Here is a tiny trained network, its code and every weight. The questions are about switching its units off for an input and a class, where a switched-off unit gives its printed mean instead of its output.

import numpy as np


def w(rows, s, z=0):
    codes = np.array(rows[::2]) - 128.0
    scale = np.full(codes.shape[1], s)
    scale[-1] = z or s
    return codes * scale


def f(y):
    return np.maximum(y, 0)


def log_softmax(a):
    a = a - a.max(-1, keepdims=True)
    return a - np.log(np.exp(a).sum(-1, keepdims=True))


def net(x, mask):
    res = np.array(x, float).reshape(1, 8) / 4 @ E
    y = f(res @ A[0][:, :-1].T + A[0][:, -1])
    res = res + np.where(mask, y, B[0][:, -1]) @ B[0][:, :-1]
    return log_softmax(res[-1] @ U[:, :-1].T + U[:, -1])


A, B = {}, {}
E = w([
[158,133,26,109,186,109,47,134,136,158,186],'x0',
[115,100,127,115,118,109,137,127,128,170,123],'x1',
[114,90,70,163,138,158,196,117,155,116,168],'x2',
[168,168,132,151,127,154,125,134,133,82,134],'x3',
[120,98,133,142,91,161,37,1,148,96,85],'x4',
[155,141,140,160,132,112,118,109,113,110,134],'x5',
[96,164,130,175,209,102,97,157,245,64,33],'x6',
[89,116,141,111,134,130,111,134,134,126,158],'x7',
],0.0092)
A[0] = w([
[100,157,137,111,153,106,171,173,134,156,124,45],'neuron 1',
[103,164,172,112,126,90,85,133,131,201,111,207],'neuron 2',
[73,94,108,118,135,124,102,58,130,132,111,118],'neuron 3',
[128,157,131,142,170,71,171,201,106,110,156,2],'neuron 4',
[80,71,214,152,144,135,145,164,146,90,119,141],'neuron 5',
[98,111,197,159,99,151,169,148,144,97,82,23],'neuron 6',
[100,169,141,145,210,73,135,116,250,131,76,106],'neuron 7',
[141,112,36,100,192,93,50,167,154,111,149,104],'neuron 8',
[75,69,72,207,148,156,182,107,150,145,155,112],'neuron 9',
[139,108,120,175,75,159,73,93,164,103,98,11],'neuron 10',
],0.011,0.0045)
B[0] = w([
[88,89,94,111,65,134,139,148,132,129,120,177],'neuron 1',
[144,141,170,122,192,207,135,141,101,77,23,181],'neuron 2',
[82,123,101,122,114,63,184,128,186,95,134,176],'neuron 3',
[63,121,39,74,64,54,98,213,143,84,115,197],'neuron 4',
[161,88,153,115,151,149,162,151,159,177,138,188],'neuron 5',
[160,94,163,207,77,111,170,129,199,129,121,181],'neuron 6',
[149,207,152,83,141,85,149,65,86,164,202,252],'neuron 7',
[158,86,137,215,135,149,150,176,147,177,158,220],'neuron 8',
[100,255,230,117,180,183,105,144,154,82,95,201],'neuron 9',
[73,94,23,115,117,70,80,133,115,128,104,173],'neuron 10',
],0.01,0.013)
U = w([
[22,98,67,118,87,64,92,133,158,108,97,33],'0',
[130,106,142,151,193,135,170,111,104,87,124,255],'1',
[148,149,172,69,109,127,142,47,72,201,205,126],'2',
[171,47,177,254,130,150,127,149,172,189,131,16],'3',
[141,129,140,126,149,157,120,117,140,111,117,228],'4',
[91,215,192,165,195,201,54,168,125,63,44,37],'5',
],0.0087,0.0085)

Each question gives the input, the list of numbers given to net, and the class t.
The units are the neurons (one row each of A and B). Each row of codes is followed by its name. A weight is (code - 128) times the scale printed after its matrix; where a second scale follows, it is the last column's (A, B and U).
mask holds one flag per neuron, in row order. A switched-off neuron (its flag False) gives its mean, the last column of its row in B, instead of its output. The means were averaged over made-up inputs and are rounded, as every weight is.
A unit's drop is (log p(t) with every unit on - log p(t) with that unit switched off) / (log p(t) with every unit on - log p(t) with every unit switched off).
The circuit of an input: a set's keep is (log p(t) with only the set's units on - log p(t) with every unit switched off) / (log p(t) with every unit on - log p(t) with every unit switched off). Starting from all 10 units, units are removed one at a time, each time the one whose removal leaves the highest keep (on an exact tie, the one counted first), for as long as the keep stays at least 0.8.
units of the circuit, in order: the units of the circuit, biggest drop first
most important unit: the unit with the biggest drop
k most important neurons: the k neurons with the biggest drops, biggest first
drop when u is switched off: that unit's drop, to one decimal
input [3,-1,-5,-2,2,-1,0,6], class 5: units of the circuit, in order -> (neuron 2)
input [-7,-2,-4,2,-5,8,8,-3], class 2: 2 most important neurons -> (neuron 7; neuron 8)
input [2,-1,-6,-6,-7,-4,-6,7], class 0: units of the circuit, in order -> (neuron 4; neuron 7)
input [-3,-1,3,-5,6,2,-3,-7], class 0: 2 most important neurons -> (neuron 10; neuron 7)
input [-5,8,-6,-7,3,-6,-2,4], class 1: units of the circuit, in order -> (neuron 9; neuron 2)
input [-7,2,-8,6,4,5,-7,-4], class 5: 3 most important neurons -> (neuron 7; neuron 2; neuron 8)
input [-2,-7,6,3,-4,-5,-2,4], class 5: units of the circuit, in order -> (neuron 9; neuron 7)
input [8,-7,1,4,6,1,2,3], class 3: 2 most important neurons -> (neuron 8; neuron 4)
input [-1,8,0,6,-6,2,5,-1], class 0: 3 most important neurons -> (neuron 4; neuron 1; neuron 9)
input [-1,1,-7,3,-4,0,-5,-7], class 5: 2 most important neurons -> (neuron 7; neuron 2)
input [-4,5,-5,6,-1,-6,4,7], class 1: units of the circuit, in order -> (neuron 9; neuron 5)
input [-8,-4,6,3,6,5,6,-2], class 3: 4 most important neurons -> (neuron 6; neuron 5; neuron 4; neuron 2)
input [8,1,8,-6,-3,-7,6,-2], class 3: 4 most important neurons -> (neuron 8; neuron 2; neuron 1; neuron 10)
input [7,-8,0,0,8,1,3,7], class 0: most important unit -> neuron 10
input [-8,-4,5,0,2,0,5,0], class 3: 2 most important neurons -> (neuron 6; neuron 5)
input [7,-1,-8,-5,3,7,-5,2], class 5: 2 most important neurons -> (neuron 2; neuron 7)
input [7,-7,8,-2,-8,-4,-8,7], class 0: 2 most important neurons -> (neuron 4; neuron 7)
input [0,7,1,1,3,3,4,-6], class 2: units of the circuit, in order -> (neuron 7; neuron 4)
input [5,-3,-2,1,6,-5,-3,-4], class 0: 4 most important neurons -> (neuron 7; neuron 10; neuron 3; neuron 9)
input [-7,8,7,0,0,-6,8,-2], class 2: units of the circuit, in order -> (neuron 7)
input [-6,-6,-2,-1,-5,6,-4,-3], class 3: 2 most important neurons -> (neuron 7; neuron 6)
input [6,-8,-7,0,-4,-5,-3,-5], class 5: 3 most important neurons -> (neuron 2; neuron 7; neuron 6)
input [4,-4,-4,-3,-2,7,7,-5], class 2: drop when neuron 3 is switched off -> 0.0
input [8,0,0,-1,1,3,-4,-5], class 3: drop when neuron 8 is switched off -> 0.4
input [-3,-6,2,-2,-2,-3,7,-6], class 2: drop when neuron 7 is switched off -> 0.7
input [4,7,-2,-4,-8,-6,-4,8], class 0: drop when neuron 4 is switched off -> 0.3
input [-8,-8,4,-8,3,-8,-8,2], class 1: units of the circuit, in order -> (neuron 7)
